Below are the code and all the weights of a small trained network. Each question names an input and a target symbol and asks about switching units off, where a switched-off unit gives its printed mean instead of its output.

import numpy as np


def w(rows, s, z=0):
    codes = np.array(rows[::2]) - 128.0
    scale = np.full(codes.shape[1], s)
    scale[-1] = z or s
    return codes * scale


def norm(h):
    return h / np.sqrt((h * h).mean(-1, keepdims=True) + 1e-5)


def softmax(a):
    e = np.exp(a - a.max(-1, keepdims=True))
    return e / e.sum(-1, keepdims=True)


def log_softmax(a):
    a = a - a.max(-1, keepdims=True)
    return a - np.log(np.exp(a).sum(-1, keepdims=True))


def net(x, mask):
    ids = ['ΞΠΣΦΩαβγδεζθλμτψ'.index(c) for c in x.split()]
    T = len(ids)
    res = E[ids] + P[:T]
    u = 0
    for l in range(3):
        r = norm(res)
        for j in range(2):
            rows = slice(2 * j, 2 * j + 2)
            q, k, v = (r @ M[l][rows].T for M in (Q, K, V))
            z = softmax(np.where(np.tri(T) > 0, q @ k.T / 2**0.5, -1e9)) @ v
            o = O[l][rows]
            res = res + np.where(mask[u + j], z, o[:, -1]) @ o[:, :-1]
        u += 2
    return log_softmax(norm(res)[-1] @ U[:, :-1].T + U[:, -1])


Q, K, V, O = {}, {}, {}, {}
E = w([
[79,95,124,125,133],'Ξ',
[87,56,121,139,125],'Π',
[79,98,171,133,132],'Σ',
[156,153,123,127,98],'Φ',
[142,143,131,101,115],'Ω',
[118,133,115,129,113],'α',
[127,138,134,118,119],'β',
[150,145,134,132,100],'γ',
[144,138,122,136,97],'δ',
[132,130,173,145,109],'ε',
[119,118,53,145,93],'ζ',
[144,157,162,151,158],'θ',
[121,163,136,216,110],'λ',
[135,117,156,131,196],'μ',
[73,255,207,106,34],'τ',
[74,163,57,142,213],'ψ',
],0.02)
P = w([
[1,198,240,63,106],'0',
[48,228,205,65,85],'1',
[66,226,171,60,94],'2',
[47,187,165,88,104],'3',
[57,184,133,91,105],'4',
[80,175,134,94,114],'5',
[80,163,127,107,130],'6',
[93,160,124,112,136],'7',
[117,178,117,111,142],'8',
[109,139,109,140,142],'9',
[128,145,107,147,144],'10',
[155,145,103,156,145],'11',
[164,157,123,159,156],'12',
[155,141,126,157,162],'13',
],0.0077)
Q[0] = w([
[80,123,93,153,175],'L0H1',
[152,35,173,104,150],'L0H1',
[163,192,140,210,150],'L0H2',
[62,254,142,122,93],'L0H2',
],0.0086)
K[0] = w([
[150,169,176,109,250],'L0H1',
[96,86,184,104,113],'L0H1',
[106,139,112,102,159],'L0H2',
[122,180,107,176,181],'L0H2',
],0.013)
V[0] = w([
[160,193,105,152,92],'L0H1',
[120,141,166,133,165],'L0H1',
[77,192,180,141,110],'L0H2',
[68,201,112,244,136],'L0H2',
],0.011)
O[0] = w([
[128,109,168,155,143,161],'L0H1',
[167,158,159,145,129,131],'L0H1',
[125,126,254,198,101,254],'L0H2',
[87,54,158,200,120,245],'L0H2',
],0.0086,0.0078)
Q[1] = w([
[224,234,90,114,191],'L1H1',
[150,146,99,32,104],'L1H1',
[142,135,63,2,134],'L1H2',
[137,128,223,50,159],'L1H2',
],0.007)
K[1] = w([
[161,77,251,129,18],'L1H1',
[133,254,199,143,212],'L1H1',
[235,207,60,125,18],'L1H2',
[107,143,86,130,85],'L1H2',
],0.0059)
V[1] = w([
[111,224,167,197,131],'L1H1',
[151,116,123,187,196],'L1H1',
[131,170,107,109,242],'L1H2',
[140,1,198,132,85],'L1H2',
],0.0069)
O[1] = w([
[114,90,116,126,66,220],'L1H1',
[175,196,2,110,153,131],'L1H1',
[181,160,208,112,203,36],'L1H2',
[197,15,200,228,138,253],'L1H2',
],0.0061,0.0066)
Q[2] = w([
[148,116,113,169,150],'L2H1',
[137,116,128,115,125],'L2H1',
[225,232,90,2,141],'L2H2',
[146,136,104,134,92],'L2H2',
],0.019)
K[2] = w([
[101,104,199,117,109],'L2H1',
[168,96,118,167,157],'L2H1',
[31,168,182,2,49],'L2H2',
[133,84,205,37,143],'L2H2',
],0.0088)
V[2] = w([
[79,69,217,140,142],'L2H1',
[155,117,146,156,85],'L2H1',
[229,64,222,112,76],'L2H2',
[179,95,69,114,12],'L2H2',
],0.011)
O[2] = w([
[8,115,83,70,191,248],'L2H1',
[133,178,86,72,115,175],'L2H1',
[198,105,188,90,238,151],'L2H2',
[142,22,152,77,69,113],'L2H2',
],0.011,0.016)
U = w([
[74,133,165,145,128,224],'Ξ',
[113,97,70,118,141,253],'Π',
[142,127,130,132,116,86],'Σ',
[148,121,138,134,121,99],'Φ',
[127,148,130,68,121,77],'Ω',
[133,124,137,133,120,54],'α',
[137,126,135,134,120,63],'β',
[133,117,146,135,133,30],'γ',
[145,107,148,148,133,79],'δ',
[141,118,149,154,127,67],'ε',
[123,54,129,98,50,156],'ζ',
[138,115,151,171,141,82],'θ',
[152,80,150,250,118,106],'λ',
[130,154,102,109,201,11],'μ',
[114,133,178,128,72,131],'τ',
[112,178,81,182,102,205],'ψ',
],0.014,0.004)

Each question gives the input, a string of symbols that net reads in full, and the target symbol t.
The units are the heads (2 rows each of Q, K, V and O). Each row of codes is followed by its name. A weight is (code - 128) times the scale printed after its matrix; where a second scale follows, it is the last column's (O and U).
mask holds one flag per head, layer by layer. A switched-off head (its flag False) gives its mean, the last column of its rows in O, instead of its output. The means were averaged over made-up inputs and are rounded, as every weight is.
A unit's drop is (log p(t) with every unit on - log p(t) with that unit switched off) / (log p(t) with every unit on - log p(t) with every unit switched off).
The circuit of an input: a set's keep is (log p(t) with only the set's units on - log p(t) with every unit switched off) / (log p(t) with every unit on - log p(t) with every unit switched off). Starting from all 6 units, units are removed one at a time, each time the one whose removal leaves the highest keep (on an exact tie, the one counted first), for as long as the keep stays at least 0.8.
units of the circuit, in order: the units of the circuit, biggest drop first
heads that matter: for each layer, one digit per head in row order, 1 if its drop is at least 0.15 and else 0, layers parted by /
drop when u is switched off: that unit's drop, to one decimal
input ζ τ Φ ψ ζ γ γ θ Π Π ζ, target ζ: units of the circuit, in order : L2H2, L1H2
input Π α Ω μ Π Φ ψ Φ, target ψ: heads that matter : 00 / 00 / 01
input α Π μ β Π ζ Ξ ζ γ α ζ, target ζ: units of the circuit, in order : L2H2
input ζ θ Ω ζ ζ Σ τ μ ζ ψ ψ α, target ψ: heads that matter : 10 / 00 / 01
input Π Ξ ζ Ω ψ ζ Ξ ζ ζ Σ, target ζ: units of the circuit, in order : L2H2, L0H2
input ε Π δ γ δ μ Σ ζ ψ τ μ, target ψ: units of the circuit, in order : L2H2, L0H2
input ζ ζ ζ ψ ζ Π ζ Σ, target ζ: units of the circuit, in order : L2H2, L1H2, L0H2
input Π ζ ζ Ξ ζ Ξ ψ τ, target ψ: heads that matter : 01 / 00 / 01
input Π ψ ζ ψ θ Π ζ λ ζ Π γ ζ ε ε, target ζ: units of the circuit, in order : L2H2, L0H2
input ζ ψ δ Ω Π Ξ α ψ ζ Φ Π ζ δ, target ζ: heads that matter : 00 / 00 / 01
input μ ζ ψ μ δ ζ δ ζ Π ψ ψ ζ, target ψ: heads that matter : 10 / 00 / 01
input ζ ε ψ ζ, target ψ: heads that matter : 00 / 00 / 01
input δ Ξ Π ψ ψ Ξ, target ψ: drop when L0H2 is switched off : 0.0
input Π Π Π ψ γ, target ψ: drop when L1H2 is switched off : 0.1
input Π μ α τ β Σ Π ε Ξ ζ α β ψ, target ψ: drop when L2H2 is switched off : 1.0
input ζ Π Π ψ ψ δ, target ψ: units of the circuit, in order : L2H2
input Ω γ Ξ Ω Π ζ ζ δ Ω, target ζ: drop when L2H2 is switched off : 0.8
